Here is a tiny trained network, its code and every weight. The questions are about switching its units off for an input and a class, where a switched-off unit gives its printed mean instead of its output.

import numpy as np


def w(rows, s, z=0):
    codes = np.array(rows[::2]) - 128.0
    scale = np.full(codes.shape[1], s)
    scale[-1] = z or s
    return codes * scale


def f(y):
    return y / 2 * (1 + np.tanh(0.7978845608 * (y + 0.044715 * y**3)))


def log_softmax(a):
    a = a - a.max(-1, keepdims=True)
    return a - np.log(np.exp(a).sum(-1, keepdims=True))


def net(x, mask):
    res = np.array(x, float).reshape(1, 6) / 4 @ E
    y = f(res @ A[0][:, :-1].T + A[0][:, -1])
    res = res + np.where(mask, y, B[0][:, -1]) @ B[0][:, :-1]
    return log_softmax(res[-1] @ U[:, :-1].T + U[:, -1])


A, B = {}, {}
E = w([
[174,122,62,88,78,134,181,222,61],'x0',
[129,83,186,254,82,219,105,99,41],'x1',
[162,164,61,174,121,74,224,77,54],'x2',
[35,125,41,132,222,53,86,158,71],'x3',
[84,186,123,77,113,90,67,126,80],'x4',
[217,81,127,75,197,125,158,202,44],'x5',
],0.0091)
A[0] = w([
[141,133,195,164,4,235,99,98,131,94],'N0',
[197,73,204,85,116,201,67,159,72,125],'N1',
[93,156,210,139,123,142,47,47,188,207],'N2',
[82,198,25,46,156,60,123,200,101,100],'N3',
[244,108,109,128,118,109,254,154,86,220],'N4',
[39,90,118,223,222,146,81,135,45,136],'N5',
[120,118,169,138,94,186,85,138,238,163],'N6',
[160,96,133,50,176,140,159,234,168,173],'N7',
[83,138,178,161,159,120,77,46,159,159],'N8',
[131,106,180,124,58,148,97,119,175,124],'N9',
[160,130,137,218,14,162,157,66,114,255],'N10',
],0.0077,0.0036)
B[0] = w([
[68,111,186,209,23,154,144,204,124,200],'N0',
[143,179,203,102,137,192,47,162,42,198],'N1',
[84,191,174,159,113,82,96,90,210,212],'N2',
[117,69,75,65,27,3,79,176,99,243],'N3',
[191,181,79,84,172,165,223,111,77,251],'N4',
[92,33,79,185,192,152,78,131,110,220],'N5',
[90,82,176,102,109,183,148,141,222,184],'N6',
[211,98,144,31,143,167,117,172,156,217],'N7',
[114,186,175,178,153,76,83,102,171,193],'N8',
[125,125,184,137,103,158,142,158,170,162],'N9',
[54,181,79,236,67,175,199,94,67,214],'N10',
],0.0077,0.013)
U = w([
[120,104,87,57,46,19,62,164,84,197],'0',
[245,134,118,68,215,121,214,121,139,83],'1',
[220,158,206,65,158,190,84,178,43,91],'2',
[72,148,209,203,32,161,115,135,157,6],'3',
[97,44,112,223,255,157,41,118,84,158],'4',
[96,218,173,146,208,28,49,6,188,193],'5',
[139,96,181,52,157,164,100,142,241,142],'6',
[144,184,74,187,115,169,238,69,65,110],'7',
],0.0078,0.0024)

Each question gives the input, the list of numbers given to net, and the class t.
The units are the neurons (one row each of A and B). Each row of codes is followed by its name. A weight is (code - 128) times the scale printed after its matrix; where a second scale follows, it is the last column's (A, B and U).
mask holds one flag per neuron, in row order. A switched-off neuron (its flag False) gives its mean, the last column of its row in B, instead of its output. The means were averaged over made-up inputs and are rounded, as every weight is.
A unit's drop is (log p(t) with every unit on - log p(t) with that unit switched off) / (log p(t) with every unit on - log p(t) with every unit switched off).
The circuit of an input: a set's keep is (log p(t) with only the set's units on - log p(t) with every unit switched off) / (log p(t) with every unit on - log p(t) with every unit switched off). Starting from all 11 units, units are removed one at a time, each time the one whose removal leaves the highest keep (on an exact tie, the one counted first), for as long as the keep stays at least 0.8.
circuit, biggest first: the units of the circuit, biggest drop first
k most important neurons: the k neurons with the biggest drops, biggest first
drop of u: that unit's drop, to one decimal
input [8,-2,-6,3,-6,-8], class 6: 2 most important neurons -> [N10, N6]
input [-5,4,-8,5,7,2], class 5: circuit, biggest first -> [N2]
input [8,-1,3,-2,1,6], class 1: 2 most important neurons -> [N4, N0]
input [-5,-1,-5,-1,7,5], class 5: circuit, biggest first -> [N2, N0]
input [-5,6,6,7,-6,-8], class 4: 2 most important neurons -> [N5, N10]
input [3,2,4,6,-3,6], class 1: circuit, biggest first -> [N4, N10]
input [-3,4,-8,5,1,-5], class 5: 2 most important neurons -> [N2, N8]
input [6,0,3,0,-6,2], class 1: 2 most important neurons -> [N0, N7]
input [3,8,3,-7,1,1], class 7: 4 most important neurons -> [N4, N10, N2, N3]
input [2,-2,-3,0,-6,1], class 1: circuit, biggest first -> [N0, N2, N3]
input [-8,-8,-3,5,-5,7], class 0: 2 most important neurons -> [N3, N4]
input [-4,1,2,-7,-2,5], class 7: 2 most important neurons -> [N10, N4]
input [-1,-4,1,-5,1,4], class 1: circuit, biggest first -> [N0, N4]
input [7,-8,-4,-8,-7,0], class 1: circuit, biggest first -> [N4]
input [7,-6,2,-8,8,5], class 1: 3 most important neurons -> [N4, N0, N7]
input [5,2,1,8,-6,-8], class 4: drop of N5 -> 0.2
input [-3,-6,7,2,-1,-2], class 0: drop of N0 -> 0.0
input [5,5,2,-4,-5,-3], class 7: drop of N2 -> 0.1
input [-3,-8,7,6,1,-5], class 0: drop of N3 -> 1.2
input [-3,5,-2,2,7,6], class 4: most important neuron -> [N5]
